Each row has a class, written as a number after it.
[-1.76 -0.53 -0.06 -0.19 -0.82  0.13  0.78 -0.05 -0.80  0.26 -0.05  0.92
  0.04  0.35 -0.46 -0.44  0.07  0.27  0.22  0.15  0.14  1.12 -0.31 -0.17
 -0.12 -0.42 -0.24  1.96 -1.26  0.29  0.96 -2.87 -0.33 -0.66  0.89]	1
[-1.69 -2.17 -2.31  0.18 -0.10  1.01  0.63 -0.22 -0.15  0.05 -0.84  0.03
  0.12  0.18 -0.42 -0.03  0.96  0.31  0.14  0.44  0.66 -0.45 -0.43 -3.12
  0.02 -1.96 -1.37  2.79 -1.65  0.45  1.91 -3.61 -0.11 -1.38  1.99]	0
[-1.11 -2.75 -2.58  1.66 -0.71  0.05  3.24  0.64  1.16 -0.58 -1.00  2.28
 -0.02 -1.18 -0.23  0.71  1.43 -2.25 -0.54 -0.27  1.88 -0.98  2.54 -0.58
  0.23 -1.29 -1.53  4.37  0.87  2.64 -2.07 -1.33  0.68 -3.54  3.59]	0
[ 1.47  1.98  1.64 -0.35  0.11  0.30 -1.56 -1.70  1.78 -0.76  1.40 -0.78
 -0.34  1.34  1.10  0.17 -0.63  0.07  0.15  1.32 -0.35 -1.77 -0.53  0.10
 -0.61  1.38  3.67 -2.37  1.79 -1.44 -0.72  3.48  1.07  2.05 -2.57]	0
[-1.78 -1.91 -1.84  1.01  0.59  0.41  2.30  0.35 -0.33 -0.06 -1.02  0.20
  0.28 -0.01  0.08 -0.44  0.81  3.49 -0.33 -0.07  0.27  0.13  0.78 -1.16
 -0.02 -1.54 -1.98  2.49 -1.42  0.44  1.13 -3.33  0.12 -2.55  2.00]	0
[ 1.22 -1.26 -2.32  1.52 -0.35  0.51  1.65 -0.66  3.70 -1.18  0.46  0.15
 -2.01 -0.05  1.67  1.78  0.93 -2.05 -0.82  1.51  1.48 -3.07  2.29 -0.42
 -1.14 -0.62  0.87  3.73  3.41  1.51 -3.47  0.60  2.64 -0.33  1.39]	0
[-3.33 -1.44 -6.53 -0.04 -1.01  2.82  0.69 -1.40 -2.01 -0.28 -1.59 -0.92
  2.00  0.62  0.33 -2.74  1.49 -2.01 -0.38  1.66  0.87  0.49  2.46 -6.42
  0.12 -4.20 -3.81  5.07 -1.74  0.59  7.10 -8.58  0.02 -1.13  3.59]	0
[-1.13 -1.03 -2.29  1.08 -0.75  0.74  2.57 -0.33  1.49 -1.27 -0.76  0.96
 -0.17 -0.19  1.07  1.14  0.89 -1.68 -1.77  1.22 -0.11 -2.20  1.87 -0.10
 -0.45 -1.31 -0.37  4.07  1.48  0.48 -1.02 -0.80  0.97 -1.47  2.44]	0
[-1.27 -1.38 -2.52  0.49  0.49  1.06  0.41 -1.83 -0.90 -0.20 -0.51  0.58
  0.05 -1.63 -0.27 -1.22  0.67 -1.91  0.29  2.08  1.78 -0.39  1.61 -2.46
  0.37 -1.58 -1.23  0.58 -0.53  0.24  1.74 -2.71  0.71 -0.67  1.13]	0
[ 1.58  1.44 -0.65  0.51 -0.52 -0.49 -1.10 -2.38  1.96 -1.35 -0.76 -0.83
  0.71  0.62  1.32 -1.19 -0.33 -0.94 -0.06  2.68 -0.66 -3.05  0.67 -1.69
 -0.41  0.71  3.79 -0.84  1.27 -1.07  0.75  1.38  2.08  1.90 -1.35]	0
[-1.35 -1.80 -1.80 -0.06 -0.48  0.10  1.53  0.74 -1.22  0.21 -1.05 -0.05
 -0.06 -0.96 -0.71  0.34  0.23 -0.12 -0.09 -0.25  0.86  0.73  1.67 -1.22
 -0.01 -1.66 -2.41  0.41 -1.94 -0.10  1.36 -3.56 -0.36 -1.31  2.11]	1
[-1.79 -0.15 -0.21 -1.63  0.51  0.72 -0.43  0.25 -1.81 -1.64 -0.26 -0.86
  1.27  0.51 -0.79 -3.35  0.04  0.62  0.41 -0.11 -0.14  0.58 -0.51 -1.75
  0.19 -1.26  0.00 -0.33 -1.80 -0.40  3.02 -2.08  0.38  0.26 -0.10]	1
[-1.02 -1.83 -1.27  0.35 -0.63 -0.29  0.92  0.68 -0.56  0.27 -0.44  0.42
 -1.21 -0.10 -1.26  0.12 -0.07 -0.68 -0.11 -0.13  0.38  0.72  1.03 -0.35
  0.37 -0.69 -1.95  1.86 -0.94  0.66  0.58 -1.61 -0.47 -1.51  1.73]	1
[-0.50  0.31 -0.73 -1.27  0.46  0.44 -1.90 -1.84 -1.74 -0.13 -0.68 -1.44
  1.47  1.68 -0.36 -2.01 -0.73  0.80  0.84  0.41  0.41 -0.07 -0.86 -2.77
  0.28 -1.22  1.13 -1.36 -1.68 -2.85  4.81 -1.37  0.11  1.73 -1.20]	1
[-0.63 -0.64 -0.70  0.03 -0.31 -0.29  0.05  0.81  0.02  0.40  0.81 -0.47
  0.37 -0.50 -0.72  0.25  0.42  0.18 -0.58 -0.45 -0.20  0.98  0.14  0.09
  0.08 -0.80  0.08  1.02 -0.38 -1.76 -0.94 -0.40 -0.87 -0.61  0.89]	1
[ 0.86  0.56 -3.83  1.97 -1.16  0.50 -0.96 -2.86  3.44 -1.04 -0.68 -2.18
  0.65  1.13  2.45  0.34  0.81 -1.99 -1.33  3.28 -0.47 -2.80  2.48 -2.82
 -1.21 -1.68  2.78  3.16  3.66 -0.24 -0.38  0.33  3.30  1.33  0.21]	0
[ 3.43 -0.58  0.30  1.55  0.22 -1.20  2.12  0.77  3.67  0.44  1.21  2.11
 -1.85 -1.28  1.37  3.02 -0.01 -1.22 -1.14 -0.43 -0.34 -1.64  0.73  4.47
 -1.05  1.69  1.92  0.10  4.62  0.95 -7.35  4.76  1.34 -0.95  0.19]	0
[-0.83 -1.07 -1.23 -0.10  0.19  0.27 -0.15 -0.64 -0.76 -0.39 -0.42  0.33
  0.88  0.06 -1.86 -0.85  1.02  0.09  0.76  0.61 -0.22  0.60  1.01 -1.39
  0.18 -1.23 -0.54  0.68 -1.91 -0.29  1.95 -2.05  0.92  0.03  0.92]	1
[-1.16 -2.74 -1.19  2.27 -0.61 -0.28  3.29  2.43  1.10  0.12  0.24  1.72
 -1.42 -1.72 -0.32  1.54  1.13 -0.59 -0.36 -2.62  0.33  0.50  0.46  1.52
 -0.76 -1.56 -3.21  3.64  0.83  2.16 -3.69 -2.19 -0.15 -3.52  3.48]	1
